[-0.47 -0.28 -1.06  0.02 -0.39  0.27  0.61 -0.63  0.13  0.55 -0.67 -0.17
 -1.31 -0.55 -0.15  1.26  0.71  0.12  1.38 -0.06  0.41  0.20  0.54 -0.34
  0.34  0.28  0.14 -0.58 -0.47  0.03  0.18 -0.20  1.45 -0.53  0.92  0.14
 -0.68]  levad & momuv
[ 0.41  3.75 -1.68 -2.40  0.00  0.06 -0.58 -1.39 -1.07  0.37 -1.68  0.04
  0.40 -2.27  0.09 -0.24  0.45 -1.12  0.96  0.56 -2.66 -1.79 -1.64 -1.25
  1.05  1.65  0.95  2.94 -0.15 -0.40  0.76  1.00 -2.75  2.94  1.80 -1.57
 -0.07]  levad & Vuf
[-1.03  1.43 -0.37 -1.97 -2.02 -0.66 -0.74  0.08  0.28 -0.70  1.80  0.09
 -1.31  0.32 -0.25  0.08  0.05 -0.14  0.63 -1.83 -0.64 -1.34  0.21 -1.00
 -1.11  1.00  0.09 -0.56 -0.67 -0.23 -0.21  0.09  1.11  0.85 -0.71 -0.46
 -1.00]  Mek & momuv
[-0.59 -0.29  0.60  0.19 -0.34  0.09  1.38  0.06 -0.72 -0.70  1.11  0.72
 -0.53 -0.54  0.32 -0.21  0.21  0.05 -0.42 -0.68 -1.17  0.47  0.15 -0.99
 -0.04  0.70  0.05 -0.12 -0.04  0.13 -0.45 -0.66  0.42 -0.66  0.29 -0.03
 -0.68]  levad & momuv
[-0.09  1.80  0.34  0.30 -0.31 -0.74  0.35 -0.54 -0.08  0.00  0.92 -1.31
  0.69 -0.93  1.26 -0.18 -0.37  0.09  0.06 -0.42 -3.38  0.26 -1.52 -1.47
 -0.67  1.38 -2.04  0.85 -0.10 -0.55 -0.49  0.14 -0.34  1.16  0.29 -0.39
 -0.85]  levad & momuv
[-0.24  0.37 -0.28 -0.37 -0.73  1.16  0.25 -0.78 -0.41 -0.03 -1.34  0.70
  0.53 -0.19  1.04 -0.59  1.46 -0.05  0.01  0.41 -2.40 -0.88 -0.07  1.08
  1.25  0.80  0.63  1.20  0.63  1.09 -0.28 -0.98 -0.23  0.42  0.14  0.24
  0.41]  levad & Vuf
[-1.08 -0.58  0.09 -0.22  0.15  0.76 -0.65 -1.39  0.30 -0.17 -0.05  0.25
 -0.21 -1.44  0.20 -0.03 -0.43 -0.03 -0.47 -0.68 -1.89 -0.25  0.42 -0.36
  0.27  0.68 -0.29 -0.05  0.20 -0.16 -0.59 -0.46 -0.19  0.09 -0.11  0.65
 -0.60]  levad & Vuf
[-0.93  1.10  0.45 -0.72 -1.24  0.20  0.65  0.83  0.34 -1.20 -0.17  0.44
  0.31 -0.91  0.77  0.24  0.75  0.09  0.05 -0.97 -1.76  0.42  0.44  0.04
 -1.13  0.91 -0.37 -0.14 -0.03  0.06 -0.97 -0.01  0.77  0.67 -0.37  0.57
 -0.91]  Mek & Vuf
[-1.26 -1.33  0.12 -1.03 -1.75  1.02  1.12 -0.64  0.41 -0.88 -0.33  0.25
 -1.57 -0.83 -0.79  0.54  0.65  0.06 -0.79 -1.05 -0.01  1.04  1.17 -0.71
  0.30  0.10  0.45 -1.12 -0.37  0.50 -0.02  1.16  0.99 -0.45  0.08  0.92
 -0.25]  levad & Vuf
[ 0.14 -0.31 -0.93 -0.31 -1.63 -0.61  0.43  0.87  0.47  0.00 -0.89  0.12
  0.33  1.16  1.04 -0.09  0.75  0.24  0.21  0.26 -0.32 -0.86  0.51  0.56
 -0.04  0.24  0.19 -0.72  0.09 -0.26 -0.56 -0.59  0.54  0.52 -1.43  1.27
  1.02]  Gif & tuda
[-0.39  0.81  0.04  0.14 -0.49 -0.48  0.65 -0.68 -0.66 -0.04  0.10  0.41
  0.16 -0.79  0.37 -0.17  0.21 -0.27  0.07 -0.20 -1.15 -0.20 -0.71 -0.49
  0.58  1.46  0.61  0.70 -0.22  0.12  0.30  0.02 -1.21  1.14 -0.11  0.15
  0.09]  levad & Vuf
[ 0.15 -1.10  0.77  0.75 -2.03 -0.67  1.26 -0.29 -1.07 -0.30  0.18 -0.09
 -0.11 -0.17  0.92  1.05  0.18  0.75 -0.50 -0.68  0.97  0.91  0.08  0.27
  0.08  1.03 -0.06 -0.88 -0.50  1.08 -0.75  0.12  1.23 -1.07 -0.26  0.76
 -0.68]  Mek & momuv
[ 0.46 -0.71  0.31  0.87  0.24 -0.26  0.54 -0.13 -0.24 -0.52  0.50 -0.19
  0.03 -0.12  0.07  0.62 -0.09  0.33 -0.19 -0.28  0.68  0.95  0.15 -0.46
  0.19  3.54  0.32 -0.41 -0.31  0.13  0.07 -0.22  0.80 -0.65 -0.02  0.69
  0.00]  Mek & momuv
[-0.54 -0.33  0.99  0.58  1.48  0.55  0.08  0.59 -0.21 -0.32 -0.20 -0.40
  1.95 -0.65 -0.28 -0.83 -0.70  0.38 -0.33  0.98  0.38  1.27 -0.22 -0.42
 -0.16  0.33 -0.87 -1.98  0.79 -0.59 -0.26  0.35 -0.35 -0.43  0.24  0.78
 -1.18]  zabi & Vuf
[ 0.16 -0.79 -0.87 -0.28 -1.64 -0.44  0.30 -0.58 -0.99  0.04 -0.08 -0.31
 -0.87 -0.23  0.85  0.68  0.88  0.39  0.35 -0.79  0.22 -0.15  0.54  0.65
 -0.09  0.55  1.29 -0.05 -0.59  0.53  0.37 -1.33 -0.07  0.15 -0.12  0.31
 -0.71]  Mek & momuv
[-0.24 -1.37  0.88 -0.08  0.00  1.67 -1.59  0.08  0.92 -0.96  0.42  0.78
 -0.77  1.02 -2.49 -0.61  0.05  0.16  0.25 -1.52  1.58  0.74  0.15  1.24
 -0.88 -2.03 -0.35  0.20 -0.30  0.13  0.49  0.61 -0.53  0.18 -1.05  0.13
  0.47]  zabi & Vuf
[ 0.29 -3.06 -1.16  0.28 -0.32  0.77 -0.39 -0.74  0.08 -0.57 -0.68  0.53
 -1.86  1.00  0.71  0.41  0.83  0.17 -0.20 -0.32  1.66  0.44  1.22  1.39
  1.49 -1.12  0.48 -1.73  0.11  0.36 -0.48 -0.10 -0.39  0.30 -0.89  1.76
 -0.25]  zabi & Vuf
[ 1.66 -0.34  0.42  0.49 -0.57 -0.47  0.50 -0.86 -3.12  0.83 -0.67 -0.39
  0.93 -0.26  0.69  0.25 -0.28 -0.17  0.03  0.56  0.63 -0.10 -0.78 -0.13
  2.89  0.23  0.05  0.69  0.18 -0.18  0.83  0.50 -2.03  0.41  0.87 -0.04
  0.29]  zabi & momuv
[-0.67 -1.08  0.83  1.47 -1.18 -0.02  1.68  1.72 -1.00 -0.66  0.78  0.24
  0.48  1.13  0.09  0.90  0.00  0.94 -0.68 -0.19  0.97  1.19  1.24  0.43
 -1.26  0.76 -0.60 -1.78 -0.17  0.40 -0.99 -0.51  2.44 -1.92 -0.85  1.31
  0.02]  Mek & momuv
[ 1.88 -4.13  1.88  4.87 -0.16  1.13  4.11  1.22 -6.54  0.59 -3.77  0.96
  5.85 -1.46  0.36  1.53  1.22  1.26 -2.37  5.08  5.98  1.57  0.30  3.06
  2.44 -0.91 -0.24 -3.79  1.41  1.27 -0.22 -3.99 -0.84 -4.78  2.84  1.75
  3.11]  zabi & Vuf
[-0.64 -1.61  0.91  0.53 -0.70  1.20  0.03 -0.01 -0.03 -1.32  0.61  0.66
 -0.74 -0.31 -0.28 -0.16 -0.05  0.33 -0.22 -1.59 -1.14  0.83  0.09  1.07
 -1.21 -0.02 -0.20 -0.94  0.13  1.01 -0.27 -1.03  1.17  0.37 -0.38 -0.07
 -0.86]  Mek & Vuf
[-1.05  1.48 -0.11 -2.24 -0.91 -0.71 -0.67  0.70  2.46 -1.36  2.23 -0.60
 -2.49  0.77  0.42 -0.51 -0.35  0.00  0.33 -2.30 -0.58  0.45  0.49 -1.08
 -0.69  1.18  0.20  0.74 -0.59 -0.60  0.22  0.02  1.04  0.91 -1.00  0.43
 -1.45]  Mek & momuv
[-0.54 -0.06  0.29  0.17  0.03 -0.16  0.13 -0.70 -0.01 -0.12  1.38 -0.24
 -1.46 -0.28  0.14  0.02 -0.65  0.33 -0.22 -2.64 -1.51  0.40  0.15 -0.33
 -0.78  0.78 -0.35  0.19  0.57 -0.37 -0.16 -0.15  0.61  0.59 -0.52  0.37
 -1.34]  Meda & momuv
[-0.35  2.11 -0.70 -1.94 -0.73 -0.71 -0.71  0.20  1.27 -0.34  1.16 -0.47
 -2.38  0.32  0.09  0.09 -0.31 -0.61  0.84 -1.73 -2.75 -0.19 -0.17 -1.84
 -0.37  1.25  0.51  2.56 -0.18 -0.05  0.14  1.12  0.54  1.56 -0.09 -0.77
 -1.29]  Meda & momuv
[-1.59  0.71  0.93  0.39 -0.49 -0.45  0.72  0.86  0.87 -0.90  2.33 -0.11
 -0.45 -0.24  0.10 -0.34 -0.46  0.36 -0.18 -1.48 -1.13  0.69 -0.12 -1.42
 -1.45  0.29 -0.29  1.34  0.10  0.51 -0.32  0.16  0.44 -0.34  0.06 -0.86
 -1.06]  levad & momuv
[-0.41 -1.81 -0.09 -1.15 -2.12 -0.28  0.96 -0.10 -0.99 -0.20  1.12 -0.09
 -1.59  0.00  0.85 -0.19  0.59  0.07  0.03 -1.25 -0.42  0.82  0.60 -0.70
  0.83  0.87  0.89 -0.03 -0.20  0.35 -0.32 -0.12  0.46  0.90 -0.20  0.51
 -1.09]  Mek & momuv
[-0.78 -1.12 -0.48 -0.52 -0.65  0.81 -0.65 -0.61  0.17 -0.79 -0.25 -0.57
 -0.88 -0.23  0.17  0.80  0.60  0.38 -1.13 -1.16 -0.65  0.35  0.73  0.61
 -0.30  0.51  0.41 -0.49 -0.46  0.02  0.01 -0.71 -0.04  0.67  0.01  0.61
 -0.18]  Mek & Vuf
[-0.04  0.34  0.60  0.35 -0.63  0.58  0.37  1.11 -0.55 -0.70 -1.09  0.15
  0.36 -0.79 -0.56 -0.04  0.71  0.24 -0.06 -0.34 -0.86  1.12  0.34 -0.25
 -1.18  1.19  0.01  0.16 -0.07 -0.29  0.33 -0.20  0.22 -0.43  0.26 -0.98
 -0.30]  Mek & Vuf
[-0.46 -2.21  1.12 -1.06 -0.79  1.41  0.41  1.15 -0.08 -0.92  0.39  0.95
 -0.39  0.27 -0.48  0.18 -0.32  0.27 -0.54 -2.54  0.51  1.36  0.90  0.50
 -0.66 -1.38 -0.24 -1.46  0.27 -0.12 -0.80 -0.04  0.20 -0.16 -1.25  1.93
 -0.81]  zabi & Vuf
[-0.51 -1.07  0.29  0.68 -0.96 -0.35  1.61  1.14 -1.19 -0.58  0.79 -1.41
  0.08 -0.03  0.79  0.57  0.23  0.16 -0.69  0.01  1.38  1.01  0.97 -0.22
 -0.40  0.85  0.48 -1.41  0.40 -0.10 -0.49 -0.73  1.73 -0.88 -1.11  0.70
 -0.16]  Mek & momuv
[-0.23 -1.08 -2.57 -2.84 -1.60  0.37  0.10 -2.50  0.22  0.23 -1.56 -0.28
 -1.94 -0.74 -0.10  1.15  1.16 -0.47  0.37 -1.02  0.04 -0.39  1.73  1.35
  2.35  0.91  1.64 -0.29 -1.65  0.64 -0.21 -0.91  0.21  1.51  0.67  1.07
 -0.16]  Gif & Vuf
[-0.57 -0.37  0.15 -0.77 -0.67  0.73  0.04  0.05  0.15 -0.25  0.36 -0.16
  0.12  0.00 -0.01  0.61  0.47 -0.34 -0.11 -0.22  0.04 -0.01  1.07  0.70
  0.42  0.26  0.30 -0.66  0.27  0.61 -0.70 -0.69  0.43  0.13 -0.24  0.63
 -0.02]  Gif & Vuf
[-0.46 -1.40  0.18 -1.49 -1.41  1.31  1.80 -0.96  0.43 -0.20 -0.12  0.98
 -2.45 -0.81 -1.28  0.40  0.56  0.07 -1.29 -1.23  1.48  0.79  0.71 -0.34
  0.51 -0.41 -0.22 -1.08  0.01  0.93 -0.07 -1.55  1.15  0.43  0.45  0.62
 -0.08]  levad & Vuf
[-0.08 -1.23  0.55  1.22 -0.67 -0.11  0.95 -0.35 -0.74  0.51  0.60  0.51
 -0.82 -0.71  0.87  0.23  0.22  0.44 -0.59 -0.77  0.94  0.29  0.44 -0.19
  0.68  0.07  0.23 -0.97 -0.18  0.40 -0.56 -1.13  0.95 -1.16 -0.25  1.21
 -0.39]  levad & momuv
[-0.32  0.38 -0.63 -0.57  0.17 -0.13 -1.04  0.03  1.87 -0.60  0.20 -0.29
  0.18 -2.62  0.10  0.21  0.07  0.10 -0.06 -0.46 -1.17  0.59  0.36 -0.06
 -0.19  0.79  0.98 -0.62 -0.73 -0.45  0.02 -0.32  0.35  0.29  0.06  0.78
 -0.38]  Mek & Vuf
[ 0.58 -2.03  0.24  0.91 -0.69 -0.62  1.43 -0.48 -1.48  0.03  0.07 -0.13
  0.15  1.16 -1.12  0.30 -0.70 -0.12 -0.35  0.40  2.25  0.40  0.05  0.24
  1.18 -0.94 -0.32 -1.17  0.19  0.54  0.73 -0.01  0.12 -0.45  0.00  1.17
  0.26]  zabi & momuv
[ 0.05 -2.13  0.21 -1.08 -0.99  0.69 -0.59  0.03  0.80 -0.47  0.81  0.25
 -1.58  1.49 -0.59 -0.65 -0.77  0.00  1.45 -1.21  0.93  0.54  0.34  0.08
 -0.06 -1.25  0.32 -0.87  0.34  0.21  0.65 -0.26  0.40  0.51 -1.53  0.90
 -0.09]  zabi & Vuf

[ 0.83 -0.14 -0.31  0.51  0.29  0.43 -0.37 -0.07  0.25  0.23 -0.32 -1.14
  0.01 -0.63 -0.21 -0.03 -0.30 -0.14  0.99 -0.66  1.26  0.13 -0.13  0.59
 -0.51 -0.06 -0.02  0.10  0.20  0.37  1.00 -0.44 -0.10 -0.15  0.73  0.02
 -0.22]  S & fut
[ 0.63 -0.26 -0.81  0.56  0.18  0.34  0.63 -0.36  0.07  0.24 -0.16 -1.22
 -0.55 -0.54  0.09  0.14 -0.30 -0.41  1.71 -0.88  1.78  0.14 -0.20  0.82
 -0.75  0.15  0.01  0.12 -0.11  0.33  1.14 -0.14  0.17 -0.35  1.58 -0.12
 -0.35]  N & fut
[ 0.74  0.55  0.37  1.01 -0.26 -0.31 -1.03  0.89  0.51  0.98  0.12 -0.82
  0.87 -0.97  0.16 -0.02 -0.26  0.20  0.05 -0.24  0.54  0.60  0.09  0.78
  1.13  0.39 -0.06 -0.85 -0.30  1.45  0.06 -0.42 -1.01  0.32 -0.47 -0.58
 -0.55]  R & kovot
[ 0.03 -0.10 -0.04  0.18  0.25  0.42  0.69 -0.76 -0.08 -0.34 -0.07 -2.04
 -0.94 -0.46  0.13 -0.13 -0.42 -0.67  1.27 -0.37  1.83  0.07 -0.43  0.45
 -0.11  0.55 -0.02 -0.21  0.06  0.07  0.81  0.20  0.42  0.14  1.09 -0.20
 -0.41]  N & fut
[ 0.03  0.29  0.09  0.30  0.21 -0.17  0.02  0.69 -0.13 -0.60 -0.35 -1.90
 -0.18 -0.04  0.39  0.18 -0.39 -0.29  0.77 -0.11  0.26  0.47 -0.31  0.75
  0.41  0.11  0.06 -0.69  0.20 -0.08  0.14 -0.05  0.48  0.33  0.27 -0.83
 -0.53]  H & fut
[ 0.45  0.11 -1.22 -0.07  0.39  0.15 -0.73  0.97  0.16  0.57  0.08 -1.86
  0.19 -0.21  0.42  0.16 -0.23 -0.39  0.87 -0.54  0.42 -0.07 -0.57  1.03
 -0.64 -0.38  0.25 -0.02 -0.07 -0.81  0.01 -0.84  1.12  0.18  0.37 -0.37
  0.16]  H & fut
[ 0.44 -0.27 -0.45  0.26  0.16  0.29  0.37 -0.32  0.20 -0.10 -0.19 -1.06
 -0.05 -0.61  0.12 -0.07 -0.32 -0.29  0.85 -0.27  1.16  0.27  0.26  0.42
 -0.26  0.45  0.14 -0.33 -0.05  0.64  1.03 -0.14 -0.52  0.15  0.73 -0.06
 -0.37]  S & kovot
[-0.15 -0.46 -0.16  0.42  0.10  0.31  1.07 -0.72 -0.43 -0.47 -0.36 -0.83
 -1.18  0.06  0.00  0.25 -0.29 -0.41  1.34 -0.44  1.38 -0.03 -0.32  0.26
 -0.80 -0.18 -0.15  0.45  0.23 -0.21  0.89  0.40  0.38 -0.55  1.42 -0.05
 -0.06]  N & fut
[ 0.58  0.02 -0.45  0.92 -0.10 -0.38  1.09 -0.04  0.18  0.32 -0.46  0.46
  0.04 -0.41 -0.03  0.03 -0.26  0.21  0.77 -0.18  0.61  0.58  0.44  0.54
  0.19  0.13 -0.28 -0.04 -0.24  1.13  0.64 -0.11 -1.01 -0.27  1.00 -0.27
 -0.54]  R & kovot
[ 0.51 -0.17 -0.30 -0.16  0.20  0.16  1.02 -0.31 -0.12 -0.61 -0.48 -1.22
 -0.16 -0.24 -0.05 -0.11  0.03 -0.31  0.96 -0.19  0.84  0.42  0.24  0.56
 -0.40  0.29  0.23 -0.23  0.04  0.38  0.76 -0.40 -0.20  0.27  1.04 -0.21
 -0.53]  S & fut
[ 0.43 -0.37  0.08  0.69 -0.04  0.03  1.47 -0.71 -0.25 -0.93 -0.90 -0.07
 -0.65 -0.09 -0.12  0.23 -0.36 -0.05  1.42 -0.23  1.01  0.57  0.42  0.43
 -0.26  0.25 -0.29  0.18  0.16  1.22  1.37  0.15 -1.07 -0.37  1.84 -0.41
 -0.79]  R & fut
[ 0.72 -0.07 -0.78 -0.24  0.43  0.51 -0.66 -0.01  0.49 -0.08 -0.35 -1.76
  0.69 -0.76  0.09 -0.29 -0.39 -0.24  0.03 -0.32  0.59  0.48  0.29  0.42
 -0.41  0.71  0.54 -1.05 -0.09  0.88  1.08 -1.08 -0.64  0.70 -0.34  0.04
 -0.35]  S & fut
[-0.44  0.55 -0.29 -0.35  0.06  0.14 -2.05  0.88  0.79  0.91  0.99 -2.49
  0.36 -0.50  0.74 -0.05  0.00 -0.80 -0.77  0.02  0.08 -0.50 -1.02  0.23
  1.05  0.46  0.24 -1.12 -0.29 -0.82 -0.59  0.28  0.91  0.90 -1.77 -0.18
  0.42]  H & kovot
[ 0.73  0.33  0.20  0.67 -0.11  0.07 -0.89  0.16  0.41  0.60  0.09 -1.16
  0.78 -1.16  0.01 -0.23 -0.31 -0.07 -0.17 -0.19  0.78  0.34  0.10  0.59
  0.82  0.84  0.14 -0.86 -0.28  1.33  0.48 -0.21 -0.96  0.44 -0.51 -0.26
 -0.50]  R & kovot
[ 0.27  0.01 -0.98  0.05  0.25  0.09  0.40 -0.07  0.45  0.92  0.31 -1.53
 -0.20 -0.50  0.29  0.02 -0.27 -0.54  1.06 -0.46  1.00 -0.09 -0.36  0.76
 -0.45  0.19  0.21 -0.33 -0.24 -0.18  0.58 -0.34  0.42  0.15  0.70 -0.04
  0.02]  H & kovot
[ 0.33  0.07 -1.39 -0.13  0.46  0.16 -0.34  0.57  0.16  0.34 -0.23 -1.55
  0.14 -0.24  0.34  0.12 -0.21 -0.41  1.15 -0.51  0.63  0.23 -0.31  0.82
 -0.99 -0.20  0.37  0.08  0.06 -0.29  0.85 -0.59  0.55  0.15  0.55 -0.26
 -0.07]  H & fut
[ 0.64 -0.45 -0.78  0.69  0.04 -0.05  1.90 -0.49 -0.13 -0.48 -1.19 -0.27
 -0.59 -0.15 -0.01  0.24 -0.31 -0.25  1.99 -0.38  1.29  0.81  0.21  0.85
 -0.97 -0.18 -0.18  0.38  0.20  0.13  1.10 -0.22 -0.18 -0.31  2.32 -0.33
 -0.50]  S & kovot
